Below are the code and all the weights of a small trained network. Each question names an input and a target symbol and asks about switching units off, where a switched-off unit gives its printed mean instead of its output.

import numpy as np


def w(rows, s, z=0):
    codes = np.array(rows[::2]) - 128.0
    scale = np.full(codes.shape[1], s)
    scale[-1] = z or s
    return codes * scale


def f(y):
    return np.maximum(y, 0)


def softmax(a):
    e = np.exp(a - a.max(-1, keepdims=True))
    return e / e.sum(-1, keepdims=True)


def log_softmax(a):
    a = a - a.max(-1, keepdims=True)
    return a - np.log(np.exp(a).sum(-1, keepdims=True))


def net(x, mask):
    ids = ['αβγεζηλμξστφψω'.index(c) for c in x.split()]
    T = len(ids)
    res = E[ids] + P[:T]
    u = 0
    for l in range(2):
        r = res
        for j in range(2):
            rows = slice(2 * j, 2 * j + 2)
            q, k, v = (r @ M[l][rows].T for M in (Q, K, V))
            z = softmax(np.where(np.tri(T) > 0, q @ k.T / 2**0.5, -1e9)) @ v
            o = O[l][rows]
            res = res + np.where(mask[u + j], z, o[:, -1]) @ o[:, :-1]
        u += 2
        y = f(res @ A[l][:, :-1].T + A[l][:, -1])
        res = res + np.where(mask[u : u + 4], y, B[l][:, -1]) @ B[l][:, :-1]
        u += 4
    return log_softmax(res[-1] @ U[:, :-1].T + U[:, -1])


Q, K, V, O, A, B = {}, {}, {}, {}, {}, {}
E = w([
[154,90,161,154],'α',
[163,103,179,177],'β',
[84,116,145,161],'γ',
[131,154,118,115],'ε',
[131,161,133,157],'ζ',
[111,157,131,146],'η',
[204,159,116,106],'λ',
[134,180,5,244],'μ',
[164,192,136,144],'ξ',
[111,145,105,153],'σ',
[141,109,170,23],'τ',
[108,169,103,98],'φ',
[99,223,126,94],'ψ',
[55,171,102,127],'ω',
],0.022)
P = w([
[131,140,230,157],'0',
[125,156,194,164],'1',
[129,169,162,161],'2',
[121,189,133,195],'3',
[129,192,118,230],'4',
[137,201,100,254],'5',
],0.0085)
Q[0] = w([
[71,180,129,169],'0.h1',
[174,134,154,94],'0.h1',
[160,76,95,49],'0.h2',
[181,248,175,189],'0.h2',
],0.014)
K[0] = w([
[133,156,142,145],'0.h1',
[119,116,142,59],'0.h1',
[117,92,199,115],'0.h2',
[117,130,3,166],'0.h2',
],0.02)
V[0] = w([
[131,88,178,40],'0.h1',
[28,174,95,83],'0.h1',
[2,50,201,112],'0.h2',
[20,62,79,99],'0.h2',
],0.0071)
O[0] = w([
[39,37,198,69,42],'0.h1',
[185,118,120,76,44],'0.h1',
[159,102,1,172,58],'0.h2',
[115,123,26,95,2],'0.h2',
],0.0089,0.0048)
A[0] = w([
[157,135,127,22,204],'0.n1',
[64,208,67,67,137],'0.n2',
[55,89,157,92,42],'0.n3',
[255,68,133,102,252],'0.n4',
],0.0058,0.0045)
B[0] = w([
[107,132,155,180,169],'0.n1',
[68,178,116,166,202],'0.n2',
[146,132,72,147,134],'0.n3',
[2,125,77,121,251],'0.n4',
],0.012,0.0029)
Q[1] = w([
[197,42,97,43],'1.h1',
[255,148,77,50],'1.h1',
[131,181,161,243],'1.h2',
[8,171,147,22],'1.h2',
],0.0074)
K[1] = w([
[137,71,147,62],'1.h1',
[59,36,153,70],'1.h1',
[156,125,91,42],'1.h2',
[254,163,141,151],'1.h2',
],0.0092)
V[1] = w([
[7,241,83,112],'1.h1',
[174,252,234,2],'1.h1',
[8,78,204,14],'1.h2',
[128,211,71,105],'1.h2',
],0.0064)
O[1] = w([
[152,88,88,12,254],'1.h1',
[255,140,118,93,186],'1.h1',
[109,51,159,112,123],'1.h2',
[93,141,102,58,119],'1.h2',
],0.0091,0.0094)
A[1] = w([
[213,191,39,150,159],'1.n1',
[2,106,157,210,3],'1.n2',
[76,20,170,100,159],'1.n3',
[70,120,249,111,147],'1.n4',
],0.0072,0.0056)
B[1] = w([
[121,68,106,160,240],'1.n1',
[194,11,118,121,254],'1.n2',
[111,132,82,54,176],'1.n3',
[84,171,177,74,226],'1.n4',
],0.011,0.0086)
U = w([
[101,73,168,104,80],'α',
[112,197,103,168,79],'β',
[86,132,144,90,204],'γ',
[134,73,204,211,104],'ε',
[91,80,168,60,106],'ζ',
[130,171,150,197,183],'η',
[72,157,128,191,192],'λ',
[130,44,35,227,127],'μ',
[255,102,82,51,87],'ξ',
[76,150,112,187,254],'σ',
[84,136,154,121,176],'τ',
[79,173,218,100,110],'φ',
[69,118,17,76,104],'ψ',
[237,155,180,175,55],'ω',
],0.0089,0.0086)

Each question gives the input, a string of symbols that net reads in full, and the target symbol t.
The units are the heads (2 rows each of Q, K, V and O) and the neurons (one row each of A and B). Each row of codes is followed by its name. A weight is (code - 128) times the scale printed after its matrix; where a second scale follows, it is the last column's (O, A, B and U).
mask holds one flag per unit, layer by layer, with each layer's heads first. A switched-off unit (its flag False) gives its mean, the last column of its rows in O or B, instead of its output. The means were averaged over made-up inputs and are rounded, as every weight is.
A unit's drop is (log p(t) with every unit on - log p(t) with that unit switched off) / (log p(t) with every unit on - log p(t) with every unit switched off).
The circuit of an input: a set's keep is (log p(t) with only the set's units on - log p(t) with every unit switched off) / (log p(t) with every unit on - log p(t) with every unit switched off). Starting from all 12 units, units are removed one at a time, each time the one whose removal leaves the highest keep (on an exact tie, the one counted first), for as long as the keep stays at least 0.8.
circuit, biggest first: the units of the circuit, biggest drop first
most important unit: the unit with the biggest drop
top k neurons: the k neurons with the biggest drops, biggest first
top k neurons in layer l: the k neurons of layer l with the biggest drops, biggest first
heads that matter: for each layer, one digit per head in row order, 1 if its drop is at least 0.15 and else 0, layers parted by /
input α τ ψ ζ, target ξ: circuit, biggest first -> 1.h1, 0.n2
input β ζ γ γ α ξ, target ω: circuit, biggest first -> 0.h2, 1.h1
input γ ξ β ψ ω φ, target ψ: circuit, biggest first -> 0.h2, 1.h1, 0.n2
input γ τ β λ β α, target φ: most important unit -> 0.h2
input γ β ξ ψ γ σ, target ξ: top 2 neurons -> 0.n2, 0.n1
input β μ γ ψ, target β: heads that matter -> 11 / 01
input α ω β, target ψ: circuit, biggest first -> 0.h2, 1.h1, 0.n2, 0.n4
input τ β β, target ζ: top 4 neurons -> 1.n3, 1.n4, 1.n2, 0.n4
input ψ ω γ, target ψ: top 2 neurons -> 1.n2, 0.n2
input β ψ β β γ β, target μ: heads that matter -> 01 / 00
input λ α α, target φ: top 2 neurons in layer 1 -> 1.n4, 1.n2
input ψ β γ β β, target μ: top 3 neurons -> 1.n4, 0.n4, 1.n2
input ω ψ α, target ψ: circuit, biggest first -> 0.h2, 1.n2, 1.h1, 1.h2
input ω λ ε, target ψ: top 4 neurons -> 0.n2, 1.n4, 0.n4, 1.n2
input η β λ γ, target φ: most important unit -> 0.h2
input γ ψ β, target ξ: top 2 neurons in layer 0 -> 0.n2, 0.n4
input β β α λ γ, target φ: top 2 neurons -> 1.n4, 1.n2
input β α β β γ λ, target φ: circuit, biggest first -> 0.h2, 1.n4
input β β γ τ τ, target ζ: heads that matter -> 11 / 10
input ψ β φ, target ξ: heads that matter -> 00 / 10
input λ ξ ψ γ γ γ, target μ: top 3 neurons -> 1.n4, 1.n1, 0.n2
